Below is a small trained network, with its code and all its weights. Each question gives an input and a target symbol and asks what happens when units are switched off, that is, made to give their printed mean instead of their output.

import numpy as np


def w(rows, s, z=0):
    codes = np.array(rows[::2]) - 128.0
    scale = np.full(codes.shape[1], s)
    scale[-1] = z or s
    return codes * scale


def norm(h):
    return h / np.sqrt((h * h).mean(-1, keepdims=True) + 1e-5)


def f(y):
    return np.maximum(y, 0)


def softmax(a):
    e = np.exp(a - a.max(-1, keepdims=True))
    return e / e.sum(-1, keepdims=True)


def log_softmax(a):
    a = a - a.max(-1, keepdims=True)
    return a - np.log(np.exp(a).sum(-1, keepdims=True))


def net(x, mask):
    ids = ['αβδεζθλξπστφ'.index(c) for c in x.split()]
    T = len(ids)
    res = E[ids] + P[:T]
    r = norm(res)
    for j in range(2):
        rows = slice(2 * j, 2 * j + 2)
        q, k, v = (r @ M[0][rows].T for M in (Q, K, V))
        z = softmax(np.where(np.tri(T) > 0, q @ k.T / 2**0.5, -1e9)) @ v
        o = O[0][rows]
        res = res + np.where(mask[j], z, o[:, -1]) @ o[:, :-1]
    y = f(norm(res) @ A[0][:, :-1].T + A[0][:, -1])
    res = res + np.where(mask[2:10], y, B[0][:, -1]) @ B[0][:, :-1]
    return log_softmax(norm(res)[-1] @ U[:, :-1].T + U[:, -1])


Q, K, V, O, A, B = {}, {}, {}, {}, {}, {}
E = w([
[101,125,165,215,167,211,80,211,42,182,124],'α',
[119,132,143,157,108,29,112,145,115,189,115],'β',
[115,154,190,144,119,87,117,147,114,135,142],'δ',
[179,170,36,163,166,94,85,149,116,123,164],'ε',
[101,156,120,80,188,100,94,186,126,82,98],'ζ',
[155,148,101,114,131,126,148,148,89,80,96],'θ',
[121,146,121,128,116,118,149,113,91,182,125],'λ',
[140,134,110,151,111,119,129,252,171,109,161],'ξ',
[155,126,124,126,148,121,128,119,67,73,113],'π',
[74,143,111,113,59,135,140,161,161,147,122],'σ',
[122,181,161,181,100,135,62,171,130,118,158],'τ',
[124,90,116,127,159,100,145,129,97,123,138],'φ',
],0.025)
P = w([
[164,104,180,123,119,154,160,65,175,141,106],'0',
[3,149,53,239,158,171,141,188,144,153,86],'1',
[143,132,94,64,164,150,126,179,179,173,114],'2',
[148,114,195,94,130,89,169,93,111,172,131],'3',
[17,143,34,222,154,164,139,184,135,146,102],'4',
[145,131,91,61,157,139,124,180,158,172,120],'5',
[153,104,203,103,110,78,178,95,97,146,158],'6',
[17,144,15,219,150,156,129,189,127,147,105],'7',
[147,136,82,64,148,131,123,181,145,177,128],'8',
[147,99,203,100,94,73,167,105,74,126,170],'9',
[18,135,10,229,149,164,138,187,125,145,106],'10',
[138,130,68,56,138,125,122,187,131,171,129],'11',
[133,92,201,95,69,68,157,114,41,118,181],'12',
[22,139,26,229,155,175,138,183,134,143,109],'13',
],0.014)
Q[0] = w([
[83,95,92,209,123,141,145,126,102,110,57],'head 0',
[104,108,140,114,162,133,162,80,134,126,192],'head 0',
[176,55,129,46,121,98,126,38,107,137,173],'head 1',
[63,96,103,253,194,113,168,144,54,109,87],'head 1',
],0.022)
K[0] = w([
[167,83,176,179,177,188,142,62,237,135,53],'head 0',
[102,84,126,100,145,169,130,66,120,135,204],'head 0',
[139,97,58,75,7,84,96,173,11,150,148],'head 1',
[233,10,121,211,161,120,128,96,197,105,79],'head 1',
],0.02)
V[0] = w([
[185,105,131,183,133,129,21,203,82,127,108],'head 0',
[113,253,91,110,80,84,86,147,212,98,83],'head 0',
[213,108,90,168,127,96,190,160,142,133,94],'head 1',
[135,146,155,104,95,183,202,183,96,126,71],'head 1',
],0.019)
O[0] = w([
[156,124,99,186,157,109,161,114,177,105,27,254],'head 0',
[120,173,149,111,169,136,246,127,107,126,130,216],'head 0',
[93,99,113,129,141,139,187,120,106,129,74,181],'head 1',
[175,156,89,114,137,102,143,121,96,140,102,196],'head 1',
],0.014,0.0056)
A[0] = w([
[46,252,77,212,150,130,122,158,146,144,166,108],'neuron 0',
[89,124,74,145,170,177,124,219,108,213,123,72],'neuron 1',
[91,202,105,197,138,129,189,94,118,87,133,137],'neuron 2',
[77,92,73,103,98,168,68,126,101,157,141,19],'neuron 3',
[25,199,51,197,177,170,100,188,162,201,112,20],'neuron 4',
[240,87,158,148,115,122,168,143,91,132,161,192],'neuron 5',
[155,46,151,127,154,34,153,94,98,33,180,253],'neuron 6',
[153,194,50,144,99,155,99,139,176,135,102,178],'neuron 7',
],0.019,0.0065)
B[0] = w([
[59,147,94,192,136,92,169,76,151,117,14,241],'neuron 0',
[66,123,198,152,145,128,44,78,166,106,74,202],'neuron 1',
[149,118,132,124,95,166,35,150,127,156,184,251],'neuron 2',
[160,168,110,124,176,133,215,132,136,116,118,175],'neuron 3',
[250,115,115,58,102,114,168,170,82,91,228,227],'neuron 4',
[124,42,89,118,140,141,86,124,121,43,149,181],'neuron 5',
[102,202,166,172,99,35,199,119,119,119,76,188],'neuron 6',
[85,115,176,100,138,153,162,112,109,184,165,178],'neuron 7',
],0.021,0.018)
U = w([
[193,131,242,111,94,102,42,114,122,61,176,124],'α',
[193,73,88,74,109,37,83,122,219,194,89,137],'β',
[94,197,69,172,98,161,24,72,195,108,98,92],'δ',
[190,92,133,154,213,114,170,88,63,150,239,132],'ε',
[88,211,142,102,211,86,105,245,117,126,160,133],'ζ',
[63,111,63,90,122,122,75,244,92,140,218,207],'θ',
[99,60,184,85,134,149,50,66,77,176,69,163],'λ',
[65,37,117,143,122,157,180,246,173,89,129,157],'ξ',
[146,113,69,127,96,178,136,176,11,126,29,58],'π',
[7,93,159,121,83,136,153,159,118,224,139,254],'σ',
[218,178,136,226,113,161,155,146,157,131,196,67],'τ',
[138,105,125,117,156,135,199,1,189,76,28,62],'φ',
],0.0088,0.0069)

Each question gives the input, a string of symbols that net reads in full, and the target symbol t.
The units are the heads (2 rows each of Q, K, V and O) and the neurons (one row each of A and B). Each row of codes is followed by its name. A weight is (code - 128) times the scale printed after its matrix; where a second scale follows, it is the last column's (O, A, B and U).
mask holds one flag per unit, heads first, then neurons. A switched-off unit (its flag False) gives its mean, the last column of its rows in O or B, instead of its output. The means were averaged over made-up inputs and are rounded, as every weight is.
A unit's drop is (log p(t) with every unit on - log p(t) with that unit switched off) / (log p(t) with every unit on - log p(t) with every unit switched off).
The circuit of an input: a set's keep is (log p(t) with only the set's units on - log p(t) with every unit switched off) / (log p(t) with every unit on - log p(t) with every unit switched off). Starting from all 10 units, units are removed one at a time, each time the one whose removal leaves the highest keep (on an exact tie, the one counted first), for as long as the keep stays at least 0.8.
units of the circuit, in order: the units of the circuit, biggest drop first
most important unit: the unit with the biggest drop
top k neurons: the k neurons with the biggest drops, biggest first
which heads matter: for each layer, one digit per head in row order, 1 if its drop is at least 0.15 and else 0, layers parted by /
input δ π φ ε ε, target φ: units of the circuit, in order : [neuron 0; neuron 1; neuron 4]
input δ ξ φ λ, target ε: which heads matter : 10
input δ δ λ τ θ δ β δ δ α, target λ: most important unit : neuron 4
input β τ φ δ ξ ζ ε δ β ζ φ, target α: which heads matter : 00
input σ δ ξ σ φ β ζ φ σ δ β δ δ δ, target σ: which heads matter : 10
input θ ε β τ δ δ δ ζ σ, target σ: top 4 neurons : [neuron 7; neuron 0; neuron 2; neuron 3]
input ζ δ ε δ δ δ ε β φ δ δ δ α θ, target δ: top 2 neurons : [neuron 0; neuron 2]
input β λ δ σ τ β π δ β β ζ, target α: which heads matter : 00
input β α π φ π φ φ, target β: top 3 neurons : [neuron 0; neuron 4; neuron 3]
input δ β π, target π: top 3 neurons : [neuron 1; neuron 4; neuron 0]
input δ ζ σ ε δ ζ τ ξ δ θ, target π: units of the circuit, in order : [head 1; neuron 4; neuron 0; neuron 1]
input σ δ δ ξ ξ, target σ: units of the circuit, in order : [head 0; neuron 0]
input β τ θ π δ λ ζ, target ζ: top 3 neurons : [neuron 0; neuron 4; neuron 1]
input φ φ φ ε δ ζ ξ β, target θ: units of the circuit, in order : [head 0; neuron 0]
input β δ ζ λ ζ δ π λ, target α: most important unit : neuron 4
input δ ζ ζ π δ ξ δ σ, target φ: which heads matter : 10
input β ζ ξ β ξ φ β π δ ξ δ δ, target δ: units of the circuit, in order : [neuron 4; head 0; neuron 2; head 1]
input θ α φ ζ φ β φ ζ δ β ε, target λ: top 2 neurons : [neuron 1; neuron 7]
input ξ δ θ ζ φ φ φ φ, target π: units of the circuit, in order : [head 1; neuron 2; neuron 0]
input φ σ φ β π δ π δ ζ α β β δ ε, target θ: which heads matter : 10
input λ ξ δ τ τ θ β δ ξ α β β δ φ, target ζ: top 2 neurons : [neuron 3; neuron 0]
input β δ δ β δ ε, target ε: units of the circuit, in order : [neuron 7; neuron 4]
input β β π ζ, target ζ: units of the circuit, in order : [neuron 0; neuron 1; neuron 4]
input δ τ δ φ π δ δ ξ τ ε β σ λ, target ε: top 4 neurons : [neuron 0; neuron 3; neuron 1; neuron 2]
input ζ ξ θ β π π π θ β β δ λ, target λ: units of the circuit, in order : [neuron 4; neuron 1; head 1; neuron 0]
input β β θ φ β ζ α δ, target α: which heads matter : 01
input β δ φ φ β, target α: units of the circuit, in order : [neuron 4; neuron 1]
input ζ β θ φ δ δ ε φ, target δ: units of the circuit, in order : [neuron 0; neuron 2]
